Below is a small trained network, with its code and all its weights. Each question gives an input and a target symbol and asks what happens when units are switched off, that is, made to give their printed mean instead of their output.

import numpy as np


def w(rows, s, z=0):
    codes = np.array(rows[::2]) - 128.0
    scale = np.full(codes.shape[1], s)
    scale[-1] = z or s
    return codes * scale


def norm(h):
    return h / np.sqrt((h * h).mean(-1, keepdims=True) + 1e-5)


def f(y):
    return np.maximum(y, 0)


def softmax(a):
    e = np.exp(a - a.max(-1, keepdims=True))
    return e / e.sum(-1, keepdims=True)


def log_softmax(a):
    a = a - a.max(-1, keepdims=True)
    return a - np.log(np.exp(a).sum(-1, keepdims=True))


def net(x, mask):
    ids = ['γδεθλξπστ'.index(c) for c in x.split()]
    T = len(ids)
    res = E[ids] + P[:T]
    u = 0
    for l in range(2):
        q, k, v = (norm(res) @ M[l].T for M in (Q, K, V))
        z = softmax(np.where(np.tri(T) > 0, q @ k.T / 2**0.5, -1e9)) @ v
        res = res + np.where(mask[u], z, O[l][:, -1]) @ O[l][:, :-1]
        u += 1
        y = f(norm(res) @ A[l][:, :-1].T + A[l][:, -1])
        res = res + np.where(mask[u : u + 4], y, B[l][:, -1]) @ B[l][:, :-1]
        u += 4
    return log_softmax(norm(res)[-1] @ U[:, :-1].T + U[:, -1])


Q, K, V, O, A, B = {}, {}, {}, {}, {}, {}
E = w([
[179,151,172,8,163,201],'γ',
[105,73,142,182,105,116],'δ',
[52,154,65,172,103,175],'ε',
[97,205,151,68,122,88],'θ',
[177,119,148,155,155,202],'λ',
[126,111,104,83,94,143],'ξ',
[120,79,134,92,60,136],'π',
[127,104,116,123,48,147],'σ',
[183,201,106,130,42,99],'τ',
],0.013)
P = w([
[254,143,57,104,159,72],'0',
[231,90,94,110,111,79],'1',
[198,90,103,100,116,101],'2',
[178,101,100,93,119,124],'3',
[163,106,103,100,119,134],'4',
[146,115,110,95,123,145],'5',
[132,118,114,100,130,148],'6',
[121,123,123,102,118,151],'7',
[109,126,126,113,116,153],'8',
[95,122,139,116,115,154],'9',
[82,122,150,124,114,157],'10',
[66,120,157,136,113,155],'11',
[50,121,168,149,107,162],'12',
[44,131,150,125,124,153],'13',
],0.0082)
Q[0] = w([
[209,236,154,187,254,101],'0.h1',
[158,213,201,145,98,58],'0.h1',
],0.0097)
K[0] = w([
[250,78,2,115,185,58],'0.h1',
[143,141,85,130,130,9],'0.h1',
],0.0082)
V[0] = w([
[137,89,85,93,166,83],'0.h1',
[31,193,139,91,115,3],'0.h1',
],0.0054)
O[0] = w([
[2,92,71,141,167,124,138],'0.h1',
[168,71,81,25,122,188,6],'0.h1',
],0.0083,0.0016)
A[0] = w([
[177,148,137,65,63,93,143],'0.n1',
[254,73,118,155,137,196,222],'0.n2',
[224,97,133,139,254,157,44],'0.n3',
[153,157,56,116,120,139,3],'0.n4',
],0.0091,0.0021)
B[0] = w([
[102,172,169,161,152,106,254],'0.n1',
[173,126,132,48,157,123,200],'0.n2',
[87,112,111,12,80,118,162],'0.n3',
[133,124,138,235,112,129,159],'0.n4',
],0.011,0.0065)
Q[1] = w([
[198,115,1,79,126,134],'1.h1',
[86,126,136,92,213,102],'1.h1',
],0.0077)
K[1] = w([
[141,164,32,166,133,2],'1.h1',
[199,78,74,138,111,167],'1.h1',
],0.0077)
V[1] = w([
[187,77,109,144,200,172],'1.h1',
[178,151,116,116,2,129],'1.h1',
],0.0082)
O[1] = w([
[150,30,165,171,53,129,1],'1.h1',
[114,177,174,124,119,252,208],'1.h1',
],0.011,0.0039)
A[1] = w([
[162,221,190,72,103,116,123],'1.n1',
[188,229,154,253,168,127,3],'1.n2',
[93,144,37,232,90,114,174],'1.n3',
[49,220,100,202,10,141,145],'1.n4',
],0.0052,0.0063)
B[1] = w([
[76,2,111,194,118,153,255],'1.n1',
[186,213,199,57,94,108,152],'1.n2',
[119,123,115,79,114,212,171],'1.n3',
[99,122,135,109,111,95,229],'1.n4',
],0.0076,0.0067)
U = w([
[109,79,132,129,34,99,6],'γ',
[87,146,99,130,233,74,177],'δ',
[103,118,14,134,85,175,148],'ε',
[149,89,155,118,178,200,105],'θ',
[156,91,174,157,188,169,105],'λ',
[184,175,165,143,123,144,229],'ξ',
[194,90,95,2,121,159,180],'π',
[104,107,106,110,101,108,1],'σ',
[119,93,89,121,108,114,194],'τ',
],0.0099,0.0023)

Each question gives the input, a string of symbols that net reads in full, and the target symbol t.
The units are the heads (2 rows each of Q, K, V and O) and the neurons (one row each of A and B). Each row of codes is followed by its name. A weight is (code - 128) times the scale printed after its matrix; where a second scale follows, it is the last column's (O, A, B and U).
mask holds one flag per unit, layer by layer, with each layer's heads first. A switched-off unit (its flag False) gives its mean, the last column of its rows in O or B, instead of its output. The means were averaged over made-up inputs and are rounded, as every weight is.
A unit's drop is (log p(t) with every unit on - log p(t) with that unit switched off) / (log p(t) with every unit on - log p(t) with every unit switched off).
The circuit of an input: a set's keep is (log p(t) with only the set's units on - log p(t) with every unit switched off) / (log p(t) with every unit on - log p(t) with every unit switched off). Starting from all 10 units, units are removed one at a time, each time the one whose removal leaves the highest keep (on an exact tie, the one counted first), for as long as the keep stays at least 0.8.
units of the circuit, in order: the units of the circuit, biggest drop first
top k neurons: the k neurons with the biggest drops, biggest first
k most important neurons of layer l: the k neurons of layer l with the biggest drops, biggest first
drop when u is switched off: that unit's drop, to one decimal
input δ ξ ξ θ θ σ ξ θ ξ λ ε π θ π, target π: units of the circuit, in order -> [0.h1]
input γ ε σ γ λ λ θ τ δ θ σ, target π: top 2 neurons -> [0.n2 0.n4]
input σ ξ γ τ π λ, target π: top 2 neurons -> [0.n3 0.n2]
input γ ξ δ, target ε: units of the circuit, in order -> [0.h1 0.n1 1.n3]
input ξ γ θ λ ξ θ π, target π: units of the circuit, in order -> [0.h1 0.n2]
input ε ξ θ δ θ, target γ: units of the circuit, in order -> [1.h1 0.h1 0.n3 0.n2]
input π θ τ λ σ λ λ ξ, target γ: units of the circuit, in order -> [0.n1 1.h1]
input γ θ ξ ξ, target ε: units of the circuit, in order -> [0.h1 0.n4]
input ξ δ ε ξ, target λ: top 2 neurons -> [0.n1 0.n2]
input λ δ δ ξ ε λ δ, target γ: top 4 neurons -> [0.n2 0.n1 1.n1 1.n4]
input γ ξ ε ξ δ ξ θ γ ε ξ λ ξ, target γ: units of the circuit, in order -> [0.h1 1.h1 0.n1]
input π γ π θ ξ λ θ λ λ λ, target ξ: top 3 neurons -> [1.n2 1.n1 0.n3]
input τ δ λ ξ λ λ ε ε ξ ε λ, target ξ: 2 most important neurons of layer 0 -> [0.n1 0.n2]
input ξ δ π π, target δ: top neuron -> [0.n1]
input τ ξ ξ δ σ π ξ, target δ: 2 most important neurons of layer 0 -> [0.n1 0.n3]
input π π θ θ θ δ, target π: 2 most important neurons of layer 0 -> [0.n1 0.n2]
input γ γ ε ξ δ, target ε: drop when 0.n2 is switched off -> 0.4
input δ τ θ γ σ θ λ θ ξ τ θ θ ξ, target π: drop when 0.h1 is switched off -> 1.0
input λ λ θ δ θ τ ε λ θ θ ξ, target π: drop when 0.n2 is switched off -> 0.2
